Known rows, with every step that occurs:
fedan/bomu/sirer/sazi/dilas/kivuva: [ 118  151   39  -45  182  359 -143  -94  -83  -98 -110   -1 -180   64
   56  107 -165 -103  -94  -18  122  234  322  -18  368  -14   -4 -128
  226 -319  165  108   92   74   53 -152  171    3 -106 -119  -70]
kivuva/sirer/sazi/dilas/piput: [ -13    6   75  201  357  252 -303 -127  -70 -150 -242   57 -170  -61
 -156  150  -10  -44 -242  144    2  207  117 -128   95  -30 -157 -212
   35 -133  134  139  -57   64  175 -116  281   18  125 -256   50]
kivuva/gusop/dilas/piput: [ 360 -107    1  468  182  152 -125  -48  113 -154 -363    1   41 -120
  -87   47  296 -112 -348  281 -173   97  114 -260  260   97 -338 -238
   64 -217   97  155  -47   53  477  -74  200   87  198 -240  183]
kivuva/sirer/fedan/sazi/dilas/piput: [  44  121   67  181  358  260 -285 -136 -116  -92 -311   62 -119   32
 -137  209   -4   81 -209  177  -14  311  202  -90   53    2 -112 -168
   49 -215   54  153 -130   36  199 -134  217  -54  139 -275   32]
dilas/kivuva/gusop/piput/tepor/sazi/sirer: [ 347   67  167  183  270  187  -54  -20  229 -114   77  114  -20  111
  145   61  186 -385 -269  348  -81  105  205  -14  254  163 -148 -171
  260 -167  182  109  126   98  537  283  -58   -3  252  118   93]
sazi/dilas/sirer/fedan: [   6  135   71   13  388  222 -362 -135 -254 -164  -82  299 -197   29
 -118  129   -8 -136  -87  131  100  115  293   51  160 -167  -33  -91
   22 -191   -4  171  236   35   92 -346  183  -68   61 -205   77]
tepor/gusop/dilas/kivuva: [ 451 -120    4  362  140  183  -75    3  135 -192 -142   31  -23 -109
  -84    4  213 -431 -263  -21  -92   95  271 -229  382  -15 -369 -363
  188 -338   51  223   99   36  440  -57  160   48  139  -67  149]
dilas/kivuva/gusop/piput/tepor/sazi/sirer/fedan: [ 167   81  124   59  330  266 -153  -64   53 -149   65  160  -92   82
   -6   89  100 -338 -353  256 -142   33  188  -65  227   38  -22  -71
  128 -211   81  167  233   32  467  154  -57   41  258  -45   40]
sazi/sirer/fedan/dilas: [  23  275   -6   24  341  306 -342 -152  -38 -115  -42  341 -186  233
  -82  140  -53 -194 -184  173   18  141  244   27  130  -26   43  -60
  152 -224  -42  147  -29  172  116 -258   83  114  -43 -396  -42]
sazi/sirer/fedan/piput/kivuva: [  83   94    0  107  315  223 -462  -61   63   62  -71  145  -46  260
 -208   82  -72 -343 -445  164  -64  195  402  -85  172  -88  -49  -87
  -51 -188 -107  235  177   96  389 -122  126  152   -9 -291 -100]
sazi/dilas/piput/tepor/gusop: [ 355   93   55  334  273  162 -192 -205  195   18  223  165   66   83
  -80  113  320 -309 -375  306  -85  135  207 -100   47  115 -149 -285
  134 -107   36  260  -15  157  327   98  137  -18  -26 -101   50]
piput/tepor/gusop/dilas: [ 505  -98  153  448  206  126 -113  -85  275 -129  198  129   72  -21
 -117    0  371 -456 -341  158  -90   33  192 -212  238  131 -386 -368
   73 -184  -31  246  164   85  466   18  119  161   69  -40  155]
gusop/dilas/piput/kivuva/tepor/sazi/sirer/fedan: [  58  -40  121  -49  345  237 -203    4   41  -73   56  262 -215   56
  -99  151   40 -373 -299  241  -75    2  124 -168  136  153   12  -49
   71 -117  -20  214  265   18  489   26   49   79  225 -207    3]
sirer/sazi/dilas/piput/tepor/gusop: [ 285   88   93  267  281  226 -225 -261  161  -25  263   94   17   59
  -97  128  272 -320 -384  214  -68   94  174 -120   47   87  -88 -241
  122 -118   61  281   44  122  269   87  158   64  -74 -158   21]
gusop/piput/tepor/sazi/sirer/fedan/bomu/dilas/kivuva: [ 135  200   84  -11  332  352 -100 -108   83 -171 -145  -38  -86  174
   53   97  -87 -174 -134   97  -77  233  415   -9  273    4  -50 -180
  328 -221  129   66   99  171  276   -9   22 -111   29  -49  -52]
bomu/sazi/sirer/fedan/dilas/kivuva/tepor/gusop: [ 259   13   27    5  239  216 -151 -216   93 -143  136  297  -96   54
   70   40  242 -335 -151    8   97   26   95 -136  154  125   84 -236
  281 -181  -75  320  -95   -1  261  -19  -25   56   48 -306   47]
kivuva/sirer/fedan/bomu/tepor/sazi/dilas: [ -25   13  203   41  453  312  -75  -81   -7 -156   45  471 -180  161
  -79   89 -175  -96   21  -28   86  157   48   67  121  257  -42 -155
  107  -97  -15   78   25    5   80   51  -31 -125   50  -20  119]
bomu/tepor/kivuva/dilas/sirer/fedan: [ 176   -1  125  175  352  291 -301  -51 -105 -265 -119  290 -116  -85
 -226   92  121 -123 -199   17   35    0  169 -182  208 -119 -184 -184
   67 -330 -109  171  353  -74  161 -199   35   72   49 -262  279]
tepor/kivuva/sirer/sazi: [  51 -241  238  226  326  259 -356 -112   98 -273  -54  167 -126  -84
 -261   44  258 -210 -204  -48  100   93   -1 -320  165 -116 -275 -391
  -21 -189   50  243   75  -47  246  -51   73  289   51 -355  183]
dilas/kivuva/tepor/sazi: [  81 -217  203  155  356  176  -30  -15  181 -143 -189  398 -192  -40
  -68  -42  267 -384   83  181  -37  150   38 -211  292   48  -66 -187
  251  -58   79  207  -61   26  592  124  -75 -104  210  -95  136]
gusop/piput/dilas/sirer/fedan/bomu/tepor: [ 247  223   29  150  337  414 -116 -193   99 -303 -184  235   10  200
  -53  111  -91 -178 -149  -31   -1  143  188   84   39   37  -90  -34
   84 -392   -8  170  237  -23   64 -210    2  160 -219 -288  105]
kivuva/gusop/piput/dilas/sirer/fedan/sazi: [ 324  232   67  197  219  267 -208 -307  -28 -273 -335   42   31  105
   10   92  245  -46 -142   75   10  224  249  -31  107 -191 -128   -1
   63 -426   58  287  133  -92  280 -295   86  140   10 -340  115]
bomu/sazi/dilas/sirer/fedan/piput/kivuva: [  61  151   23   53  393  191 -428 -179  -71   17 -166  113  -73  161
 -212   44 -167 -217 -381   48   65  175  436   49  114 -112   71  -94
  -28 -138 -135  274  212   49  247 -224  162   33  -76 -158  -31]
sazi/dilas/piput/kivuva/sirer/fedan: [ -37  -45   32   88  409  199 -392  -52 -112 -114 -220  177 -164  -11
 -393   99    8 -140 -387  125   -4  149  186 -168   89 -171 -172 -216
 -151 -166   -6  214  216   21  341 -142  167    4  206 -240   59]
bomu/sirer/sazi/dilas/piput: [ -11  135   72   96  280  317 -214 -124  -46  -47  -93  119 -181  -23
    5  210  -87   25 -244  245    0  161  164  -70   84   83   11  -41
  123 -168  133   87  -12  136   84 -109  288   85  -78 -301  -44]
sazi/sirer/fedan/bomu/dilas/piput/tepor: [ 107  302  106   83  374  330 -290 -139   88    3  -63  -48  -16  221
 -102  196   33  -73 -299  397  -82  254  426  -51  100   51    8 -185
  187 -102   79   81   61  246  258  -26   67  -41  -81 -235  -83]
fedan/bomu/sirer/sazi: [  18   59  227  -28  249  457 -165 -133   63 -116   27  139 -113  117
   94  125    1   -6  -71   99  157  164  182  -99  251  137   45  -20
  130 -255   75  119  103  113   90 -140   65  333 -365 -435  -53]
sazi/sirer/fedan/bomu/dilas/piput: [ -16  207   18   22  326  383 -247 -127  -14  -77 -243   58  -66  200
   48  236  -76  117 -118  238  -38  246  329  -49  107  140   -6 -113
  228 -142   60   35 -147  215  100 -185  150  -32 -107 -462  -70]
sirer/fedan/piput/dilas/kivuva/tepor/sazi: [  19  -57  114  140  383  233  -98  -91  175 -128 -279  413 -196   86
 -104  -86  187 -441 -100   88 -116  241  135 -275  220  -93   31 -140
  188  -87  -21  338    9  -23  569  -42  -69  -44  164 -228   63]
bomu/sazi/sirer/fedan: [ -41  109  195  -64  352  359 -276  -51  -61 -104   77  276 -140   99
  -52  180 -148 -179 -185  140   66  -13  221   63  146  149  142  -33
   92 -152  -80  125   52   45  184   33  -45  159   18 -303  -17]
sirer/fedan/dilas/kivuva/gusop: [ 272   67 -114  235  160  201 -196 -170  -31 -182 -388  118  -27   24
 -129  -50  243 -122 -222   91  -68  122  190 -154  388 -174 -120 -178
  157 -321  105  191  -57   30  328 -158   31  -35  134 -267  134]
kivuva/dilas/sirer/fedan/piput/gusop: [ 102   -4   26  317  433  210 -479 -115   55 -102 -274   61  -32  169
 -224    9  149 -264 -510  187  -96  238  375 -207  224 -305 -227 -156
   -2 -278 -180  243  258   -3  384 -191  168   83  -19 -199   58]
bomu/sazi/dilas/piput: [  50  113   69  192  332  247 -179 -135  -15  -41 -214  126  -89  -25
  -66  166 -120  -11 -210  228   -5  134  179   58   61  168   36 -117
  148  -79   50  117 -209  115  166   13  182  -45   15 -165   21]

Rows:
[ 339   50  198  218  278  186  -60   20  224  -46   84  132  -31  100
  101  104  210 -325 -304  411  -76   88  195  -89  218  310 -147 -203
  233  -88  127  110  120  115  537  241  -23   13  216   37  126] -> kivuva/gusop/dilas/piput/tepor/sazi/sirer
[ 291   98   77  235  257  306 -175 -222   76 -287 -281   31    2   68
 -111   79  217 -171 -264  -91  -38  284  214 -188   82 -183 -243 -202
   50 -447    7  340   60  -96  365 -143   65  166   88 -325   91] -> tepor/gusop/piput/dilas/kivuva/sirer/fedan/sazi
[ 218  -89  143  129  318  157 -155   45  243  -74    4  190 -150  165
  126   36  131 -496 -242  221  -35  185  216 -177  273  144 -139 -228
  265 -136   -5  179   95   13  536  118   28   18  238   -2   30] -> fedan/piput/gusop/dilas/kivuva/tepor/sazi/sirer
[ 103   -1  -91  273  411  189 -411 -173  184  -95 -242  105  -74  117
 -356  134  262 -241 -640  286 -124  174  148 -258  -64 -219 -184 -279
   35 -269  -48  297   94   69  353  -63  172  114  -58 -288   56] -> tepor/kivuva/sirer/fedan/dilas/piput/gusop
[ 324  103  132  221  365   56 -132 -206   -8 -202  -52  196  -51    6
  107    6  244 -181 -105  283   82  144  211  106  160  -25 -189 -182
  157 -113  161  162  226   57  300 -113  141 -170  178  180  221] -> kivuva/gusop/piput/tepor/sazi/dilas/sirer
[  10   69  203  225  582  260 -159  -99  165  -82 -193  274 -147   69
 -275   51  187 -261 -327  340 -132  237  180 -166   32   23  -19 -232
  140  -24   25  229   72  179  555  101  -51  -55   73  -97  128] -> kivuva/sirer/fedan/dilas/piput/tepor/sazi
[ 138   66   86  -10  326  179 -159  -52  187  -20    6  329 -186  183
   73  126  109 -341 -137  341   36  137  119  -56   89  222   31  -88
  273  -60   78  172   -1  138  454   71   22   -7  120 -176    9] -> fedan/dilas/piput/kivuva/tepor/sazi/sirer
[ 166   15   67 -102  309  308 -149  -77   68  -48  -12  105  -95  247
   22  133   42 -261 -207  188   22  164  183 -121  222  286   28  -83
  109 -163  -21  260  165   35  409  -83   -5   79   16 -240  -58] -> gusop/dilas/piput/kivuva/tepor/sazi/sirer/fedan/bomu
[ 306  162  -16  139  224  210 -131 -136   54 -111 -176  114  -51  115
  -40  -18  228 -240 -285  205  -67  121  239 -101  347  -36  -24 -180
  255 -243  135  182   65   68  422   41  -76  -90  170  -75  118] -> piput/tepor/sazi/sirer/fedan/dilas/kivuva/gusop
[ 111  190  154  136  464  269 -258 -165   18  -24 -133  -52  -29   95
 -236  111    7  -72 -392  292   17  261  300  -29   74   67   27 -280
   46  -68   22  204   54  110  296   40   29  -54   20  -47   10] -> kivuva/sirer/fedan/bomu/sazi/dilas/piput/tepor
[ 378   57  140  192  193  223 -241 -209  -56 -201 -160   48   11   29
  -38  125  324  -30 -130   37   66  144  222 -161  204  -29 -158 -185
   95 -390  -29  273  133 -117  248 -231   54  135   28 -296  197] -> tepor/kivuva/gusop/dilas/sirer/fedan/sazi
